Below is a small trained network, with its code and all its weights. Each question gives an input and a target symbol and asks what happens when units are switched off, that is, made to give their printed mean instead of their output.

import numpy as np


def w(rows, s, z=0):
    codes = np.array(rows[::2]) - 128.0
    scale = np.full(codes.shape[1], s)
    scale[-1] = z or s
    return codes * scale


def f(y):
    return y / 2 * (1 + np.tanh(0.7978845608 * (y + 0.044715 * y**3)))


def softmax(a):
    e = np.exp(a - a.max(-1, keepdims=True))
    return e / e.sum(-1, keepdims=True)


def log_softmax(a):
    a = a - a.max(-1, keepdims=True)
    return a - np.log(np.exp(a).sum(-1, keepdims=True))


def net(x, mask):
    ids = ['αβγδεηθμξπστφψω'.index(c) for c in x.split()]
    T = len(ids)
    res = E[ids] + P[:T]
    r = res
    for j in range(2):
        rows = slice(4 * j, 4 * j + 4)
        q, k, v = (r @ M[0][rows].T for M in (Q, K, V))
        z = softmax(np.where(np.tri(T) > 0, q @ k.T / 4**0.5, -1e9)) @ v
        o = O[0][rows]
        res = res + np.where(mask[j], z, o[:, -1]) @ o[:, :-1]
    y = f(res @ A[0][:, :-1].T + A[0][:, -1])
    res = res + np.where(mask[2:18], y, B[0][:, -1]) @ B[0][:, :-1]
    return log_softmax(res[-1] @ U[:, :-1].T + U[:, -1])


Q, K, V, O, A, B = {}, {}, {}, {}, {}, {}
E = w([
[123,133,73,158,199,79,80,76,172],'α',
[156,162,125,69,50,59,2,84,91],'β',
[141,51,133,172,57,84,190,108,164],'γ',
[123,26,99,116,161,128,40,167,111],'δ',
[158,182,147,25,127,45,153,215,214],'ε',
[103,77,173,136,110,94,109,106,5],'η',
[73,107,119,94,129,138,116,122,38],'θ',
[166,211,203,154,127,60,197,155,79],'μ',
[93,111,75,92,101,149,110,144,71],'ξ',
[133,96,135,7,192,171,130,130,141],'π',
[99,30,164,123,101,197,173,38,207],'σ',
[136,97,144,91,128,131,89,121,82],'τ',
[213,163,159,88,170,164,47,193,125],'φ',
[138,140,115,161,45,109,119,90,133],'ψ',
[158,140,47,206,120,2,132,199,168],'ω',
],0.018)
P = w([
[254,160,28,151,111,122,38,77,64],'0',
[119,86,112,169,56,119,62,145,132],'1',
[91,101,124,166,73,110,73,150,112],'2',
[84,115,142,156,97,99,98,143,96],'3',
[84,144,151,138,128,91,121,136,90],'4',
[56,143,128,132,123,114,118,162,104],'5',
[41,155,119,133,126,117,120,178,105],'6',
[26,161,112,139,130,125,119,186,103],'7',
],0.0081)
Q[0] = w([
[98,130,175,107,250,110,129,254,159],'head 1',
[119,209,68,88,164,117,59,145,78],'head 1',
[106,92,187,111,64,146,89,154,152],'head 1',
[133,93,170,90,89,96,71,205,129],'head 1',
[145,101,128,142,110,108,41,121,111],'head 2',
[161,158,140,186,86,82,169,120,165],'head 2',
[155,193,132,44,100,104,109,102,121],'head 2',
[94,110,131,152,121,151,82,125,92],'head 2',
],0.0086)
K[0] = w([
[24,197,119,193,137,58,195,214,105],'head 1',
[151,131,140,154,174,90,42,91,121],'head 1',
[87,181,61,104,68,100,210,134,70],'head 1',
[222,171,126,162,145,117,151,151,79],'head 1',
[178,234,121,169,170,119,45,101,124],'head 2',
[122,113,72,187,58,132,136,170,81],'head 2',
[30,154,165,116,114,84,68,165,94],'head 2',
[106,124,162,121,144,142,97,2,35],'head 2',
],0.0072)
V[0] = w([
[149,120,253,203,254,104,64,107,82],'head 1',
[178,134,49,220,108,74,153,209,161],'head 1',
[102,114,125,199,144,185,209,223,88],'head 1',
[56,168,96,85,137,142,53,69,156],'head 1',
[198,106,111,214,119,251,175,95,194],'head 2',
[127,202,44,232,225,147,113,109,136],'head 2',
[161,152,31,129,136,150,190,208,27],'head 2',
[152,122,88,78,56,81,82,180,117],'head 2',
],0.0064)
O[0] = w([
[119,185,205,193,144,252,105,121,107,136],'head 1',
[108,74,126,163,81,130,228,191,117,186],'head 1',
[150,54,80,135,120,186,138,66,119,3],'head 1',
[43,26,83,100,173,140,5,65,83,198],'head 1',
[145,191,133,112,217,63,171,221,130,63],'head 2',
[74,93,138,112,89,156,102,131,170,175],'head 2',
[180,173,82,1,98,101,180,118,164,86],'head 2',
[223,123,203,113,144,120,228,143,143,210],'head 2',
],0.0068,0.0057)
A[0] = w([
[182,131,52,186,177,117,77,176,60,225],'neuron 1',
[106,94,136,182,148,123,65,131,92,157],'neuron 2',
[68,99,96,178,142,105,190,67,181,223],'neuron 3',
[75,238,177,106,158,184,200,135,96,252],'neuron 4',
[95,126,140,162,193,128,155,178,180,70],'neuron 5',
[95,83,87,133,115,145,212,114,89,110],'neuron 6',
[212,175,146,122,107,81,172,136,156,184],'neuron 7',
[42,65,201,120,80,187,156,135,106,32],'neuron 8',
[139,87,165,103,137,187,199,187,92,59],'neuron 9',
[163,121,108,121,51,109,92,182,85,179],'neuron 10',
[156,110,85,147,254,90,125,92,190,147],'neuron 11',
[128,86,129,89,177,123,73,138,85,152],'neuron 12',
[157,149,152,46,174,164,101,155,139,120],'neuron 13',
[122,164,127,128,62,152,116,39,138,166],'neuron 14',
[223,139,87,210,147,55,160,117,207,246],'neuron 15',
[121,43,100,137,163,108,100,153,89,75],'neuron 16',
],0.0097,0.0035)
B[0] = w([
[248,72,182,24,77,140,102,68,186,191],'neuron 1',
[143,105,172,98,169,100,214,172,155,255],'neuron 2',
[166,122,96,202,157,71,80,161,101,225],'neuron 3',
[202,136,102,162,99,190,165,83,216,145],'neuron 4',
[51,44,93,132,129,204,109,122,58,151],'neuron 5',
[125,166,107,133,240,54,93,150,112,161],'neuron 6',
[13,150,106,146,170,175,109,172,90,184],'neuron 7',
[201,215,148,49,41,92,93,110,164,198],'neuron 8',
[151,82,63,148,38,217,226,168,52,148],'neuron 9',
[118,171,126,147,234,102,194,102,158,206],'neuron 10',
[115,172,79,171,1,48,159,192,114,199],'neuron 11',
[78,100,132,212,206,125,124,111,124,208],'neuron 12',
[86,147,107,114,108,209,97,76,35,137],'neuron 13',
[147,23,44,207,57,66,78,186,151,157],'neuron 14',
[158,86,181,98,64,133,27,42,164,205],'neuron 15',
[96,132,118,116,160,182,192,87,130,194],'neuron 16',
],0.0068,0.0099)
U = w([
[238,87,124,115,43,68,49,100,230,206],'α',
[48,130,119,232,203,104,100,184,65,237],'β',
[158,158,109,101,136,77,124,160,107,80],'γ',
[134,80,149,102,206,128,179,65,234,85],'δ',
[43,172,181,51,93,100,94,144,182,223],'ε',
[109,103,65,75,149,98,143,44,163,37],'η',
[104,93,153,117,121,122,118,92,126,5],'θ',
[123,118,139,154,100,173,149,77,191,253],'μ',
[118,112,115,123,136,133,101,116,125,52],'ξ',
[26,37,90,97,70,162,110,2,63,96],'π',
[111,125,113,113,136,99,131,99,121,55],'σ',
[105,94,132,117,113,128,116,100,132,19],'τ',
[174,120,151,113,170,152,23,198,94,229],'φ',
[146,114,112,108,119,120,106,128,152,43],'ψ',
[124,48,119,87,98,132,146,173,112,87],'ω',
],0.0074,0.0022)

Each question gives the input, a string of symbols that net reads in full, and the target symbol t.
The units are the heads (4 rows each of Q, K, V and O) and the neurons (one row each of A and B). Each row of codes is followed by its name. A weight is (code - 128) times the scale printed after its matrix; where a second scale follows, it is the last column's (O, A, B and U).
mask holds one flag per unit, heads first, then neurons. A switched-off unit (its flag False) gives its mean, the last column of its rows in O or B, instead of its output. The means were averaged over made-up inputs and are rounded, as every weight is.
A unit's drop is (log p(t) with every unit on - log p(t) with that unit switched off) / (log p(t) with every unit on - log p(t) with every unit switched off).
The circuit of an input: a set's keep is (log p(t) with only the set's units on - log p(t) with every unit switched off) / (log p(t) with every unit on - log p(t) with every unit switched off). Starting from the 12 units with the biggest drops (on a tie, the unit counted first), units are removed one at a time, each time the one whose removal leaves the highest keep (on an exact tie, the one counted first), for as long as the keep stays at least 0.8.
units of the circuit, in order: the units of the circuit, biggest drop first
k most important neurons: the k neurons with the biggest drops, biggest first
which heads matter: for each layer, one digit per head in row order, 1 if its drop is at least 0.15 and else 0, layers parted by /
input ω ξ α γ α θ δ, target ω: units of the circuit, in order => [head 1]
input ω α η δ α ψ, target α: units of the circuit, in order => [neuron 14; head 2]
input μ β θ α σ π, target μ: which heads matter => 10
input β β γ ε ε θ α β, target β: units of the circuit, in order => [head 1; neuron 8; neuron 12]
input γ α ε α α, target β: which heads matter => 11
input ω α φ α π μ, target μ: units of the circuit, in order => [neuron 4; head 1]
input ω γ ε θ, target γ: units of the circuit, in order => [head 1; neuron 6; neuron 8]
input ω μ ξ, target γ: units of the circuit, in order => [head 1; neuron 6; neuron 8; neuron 15]
input α ξ σ, target α: which heads matter => 00
input ε θ θ α π ε γ, target α: units of the circuit, in order => [neuron 15; head 1]
input α θ θ η, target ε: units of the circuit, in order => [neuron 8; head 2; neuron 3]
input ε α ε α γ σ ε ω, target α: 2 most important neurons => [neuron 15; neuron 1]
input ψ ξ β ε σ α π, target π: 2 most important neurons => [neuron 13; neuron 2]
input α α θ, target ε: units of the circuit, in order => [neuron 8; head 2; head 1]
input α τ θ α, target β: units of the circuit, in order => [head 1; neuron 8]
input α β α β θ π α δ, target δ: most important neuron => [neuron 2]
input β ω μ σ, target α: 2 most important neurons => [neuron 8; neuron 7]
input α τ θ τ θ δ ξ ω, target α: 2 most important neurons => [neuron 15; neuron 12]
input γ ξ γ, target β: 4 most important neurons => [neuron 7; neuron 1; neuron 6; neuron 8]
input σ α σ σ, target β: units of the circuit, in order => [head 2]
input α ω φ ξ, target ε: which heads matter => 01
input μ α σ φ α μ θ φ, target μ: which heads matter => 10
input μ α α ε ε, target μ: 3 most important neurons => [neuron 4; neuron 7; neuron 9]
input α σ β ω θ ε, target ω: 2 most important neurons => [neuron 9; neuron 7]
input σ ψ ξ θ, target δ: 2 most important neurons => [neuron 1; neuron 11]
